cols: E T P B
<118>: [-0.07 -5.15 -8.49  3.50]
<139>: [-0.81 -5.37  4.34  9.05]
<168>: [ 5.06  0.97 -3.04  9.19]
<114>: [ 7.11  7.84 -3.55  1.39]
<31>: [-7.10 -7.36 -1.35 -5.46]
down: [9.19 1.39] | B
down: [ 5.06  7.11 -7.10] | E
down: [3.50 9.05 9.19 1.39] | B
down: [-8.49  4.34 -3.04 -3.55] | P

cols: Y S U K G W D V L
<37>: [ 5.68  6.23 -2.69  1.58  1.43 -2.29  4.32  1.43  2.51]
<109>: [ 5.68  6.23 -2.69  1.58 -3.17 -2.42 -1.20  3.68  3.42]
<139>: [ 3.31 -2.81  0.57  0.36  7.16  2.80  5.56 -3.89  0.14]
<189>: [ 3.31 -2.81  0.57 -3.56  7.16  2.80  5.56 -3.89  0.14]
down: [ 1.43 -3.17] | G
down: [-2.29 -2.42  2.80] | W
down: [-2.69 -2.69] | U

cols: A H R Z F N M X C Q
<25>: [ 0.97 -2.59 -2.92  1.10 -0.14 -3.65  1.03 -5.27  2.33 -4.04]
<175>: [ 1.02 -2.60 -2.92 -0.10 -0.44 -3.13  0.73 -1.92  0.26 -1.34]
<109>: [ 0.52 -2.34 -1.64 -0.93 -2.41 -4.26  0.03  0.73 -1.99  0.92]
<114>: [-0.73  2.90  2.52 -0.50  0.58  2.12 -1.21  2.32 -1.16  2.11]
<105>: [ 1.93 -1.74 -0.85  1.50  0.10 -6.74 -0.70 -5.07  1.26 -2.86]
<31>: [ 2.24 -1.67  1.12  1.78  1.31 -5.26 -1.69 -2.81  0.74 -2.22]
<118>: [-1.89  2.47 -4.48  0.25 -2.01 -1.91  4.19 -8.47  3.07 -2.12]
<189>: [ 2.07 -4.73 -2.18  0.58 -0.46 -4.37 -0.04 -1.85 -0.20 -2.00]
<37>: [-0.25  2.74  1.13  1.87  1.34  0.90  0.48 -5.44  2.96 -2.65]
down: [-2.92 -1.64  2.52] | R
down: [-2.92 -2.92 -1.64] | R
down: [ 2.07 -0.25] | A
down: [-0.93 -0.50  1.50  1.78  0.25] | Z
down: [ 0.97  1.02  0.52 -0.73  1.93] | A
down: [-1.21 -0.70] | M

cols: velup kuf Bur duz Pomi Katob Mopi budef
<37>: [-1.93 -2.08  3.28 -1.09  6.29 -1.43 -4.74 -2.97]
<175>: [-1.93 -2.08  3.28 -1.09  6.29 -2.20 -1.30 -2.23]
<114>: [-1.93 -2.08  3.28 -1.09  6.29 -2.20 -1.85 -2.23]
[-1.93 -2.08  3.28 -1.09  6.29 -1.43 -4.74 -2.97] | <37>
down: [-1.43 -2.20] | Katob
[-1.93 -2.08  3.28 -1.09  6.29 -2.20 -1.30 -2.23] | <175>

cols: zuda gel kig Fova Vage kozi toba belur guv
<24>: [-0.04  1.43  0.47  2.19  3.61 -0.92  1.02 -2.11 -2.49]
<175>: [-0.04  1.43  0.47  2.19  3.61 -0.47  0.65 -6.59 -1.03]
<114>: [-1.34  2.46 -3.24  2.56  4.70 -0.47  0.65 -6.59 -1.03]
down: [-0.04 -0.04] | zuda
down: [2.19 2.56] | Fova

cols: Simo rik zura lub Mugiz Poga tabag Nakeg ruko Deni
<25>: [-5.38  2.32  4.86 -6.87  2.96  7.75 -3.42  8.48 -5.03  5.85]
<31>: [ 0.01  3.22  1.41  4.65  0.07 -1.18  3.38 -2.50 -5.18  4.51]
<168>: [-7.27  1.26  5.05 -8.75  4.35  8.20 -4.57  8.42 -6.94  6.42]
<105>: [ 4.58 -4.06  1.08  0.65 -1.84 -5.23  9.00  0.33  0.50 -0.35]
<37>: [ 0.01  3.22  1.41 -2.13  0.07 -1.18  3.38 -2.50 -5.18  4.51]
<109>: [-3.24  3.79 -3.02 -1.65 -2.30  2.60 -0.59 -0.52 -0.09 -2.42]
<24>: [-3.24  3.79 -3.02 -1.65 -2.30  2.60 -0.59 -0.52 -0.09  1.62]
down: [-6.94  0.50 -5.18] | ruko
down: [ 0.01 -7.27  4.58  0.01 -3.24 -3.24] | Simo
down: [ 6.42 -0.35  4.51] | Deni
down: [-3.02 -3.02] | zura
down: [-2.50 -0.52] | Nakeg
down: [ 7.75 -1.18] | Poga
down: [ 4.51  6.42 -0.35] | Deni

cols: rek noti lito Let
<168>: [-6.10  5.84  0.34 -7.47]
<105>: [-0.31 -0.17  2.56  0.31]
<139>: [-3.88  3.84  1.10 -3.76]
<109>: [-3.46  3.91 -6.53 -5.33]
down: [-6.10 -0.31 -3.88] | rek
down: [-7.47  0.31] | Let
down: [-3.76 -5.33] | Let
down: [ 5.84 -0.17] | noti
down: [ 1.10 -6.53] | lito
down: [ 2.56  1.10 -6.53] | lito
down: [0.34 2.56 1.10] | lito

cols: Keni fabi seti Kof
<24>: [ 1.01 -0.88  2.76 -1.03]
<189>: [-7.37 -9.04 -6.69  8.92]
<139>: [ 2.90  0.15 -3.78  0.05]
<37>: [-1.75 -1.00 -1.88  0.77]
<25>: [-0.01 -0.48  3.84 -1.04]
<175>: [ 1.18  0.15 -0.12  3.30]
<168>: [-0.01 -0.48  3.84  1.16]
<105>: [-1.93  0.88 -3.37  1.38]
<31>: [ 2.07 -1.83 -5.47 -2.01]
<114>: [ 2.07 -1.83 -3.31 -1.27]
down: [ 2.76 -6.69 -3.78 -1.88  3.84 -0.12] | seti
down: [ 2.90 -1.75 -0.01] | Keni
down: [ 0.77 -1.04  3.30  1.16  1.38 -2.01 -1.27] | Kof
down: [ 0.15 -0.48  0.88] | fabi
down: [ 1.38 -2.01 -1.27] | Kof
down: [ 0.05  0.77 -1.04  3.30] | Kof

cols: fafo Nevor Vem mazul bikeg zus kep Kot Gaka
<105>: [-0.57  0.50  3.43  0.86  7.81 -4.68 -1.52 -6.72  3.41]
<118>: [-1.72 -0.15  4.34  6.49  6.41  0.61  6.03  3.12 -1.27]
<37>: [-0.39 -7.75  0.55 -1.09 -1.14 -0.59 -2.88  8.95  0.86]
<109>: [ 0.33  6.01 -3.74  5.33  0.04  0.51 -4.56  7.06 -1.50]
<175>: [ 2.86  0.16  2.55 -1.97  0.71 -7.64 -5.10 -5.82  3.94]
down: [-0.39  0.33  2.86] | fafo
down: [ 6.41 -1.14  0.04  0.71] | bikeg
down: [ 3.41 -1.27] | Gaka

cols: kif nal gir Zede
<105>: [-3.41 -2.25 -4.09  3.56]
<175>: [ 2.36 -7.99  0.71 -4.70]
<109>: [ 1.91  4.49  4.33 -0.77]
<24>: [-2.73 -5.79  6.78 -3.30]
<31>: [-3.21 -1.88 -0.81  2.77]
<118>: [-1.62 -0.20  2.51  0.79]
<114>: [-3.34  1.14 -3.90 -3.11]
<168>: [-3.68  2.39 -3.13 -1.68]
<139>: [-3.44 -1.19 -3.56 -0.71]
<189>: [-3.97  5.45 -3.40  6.79]
down: [-0.20  1.14] | nal
down: [-0.77 -3.30  2.77  0.79 -3.11] | Zede
down: [-3.34 -3.68 -3.44] | kif
down: [-3.11 -1.68] | Zede
down: [-0.81  2.51 -3.90 -3.13 -3.56] | gir
down: [-3.41  2.36  1.91 -2.73 -3.21 -1.62 -3.34 -3.68 -3.44] | kif
down: [-3.21 -1.62 -3.34 -3.68 -3.44] | kif

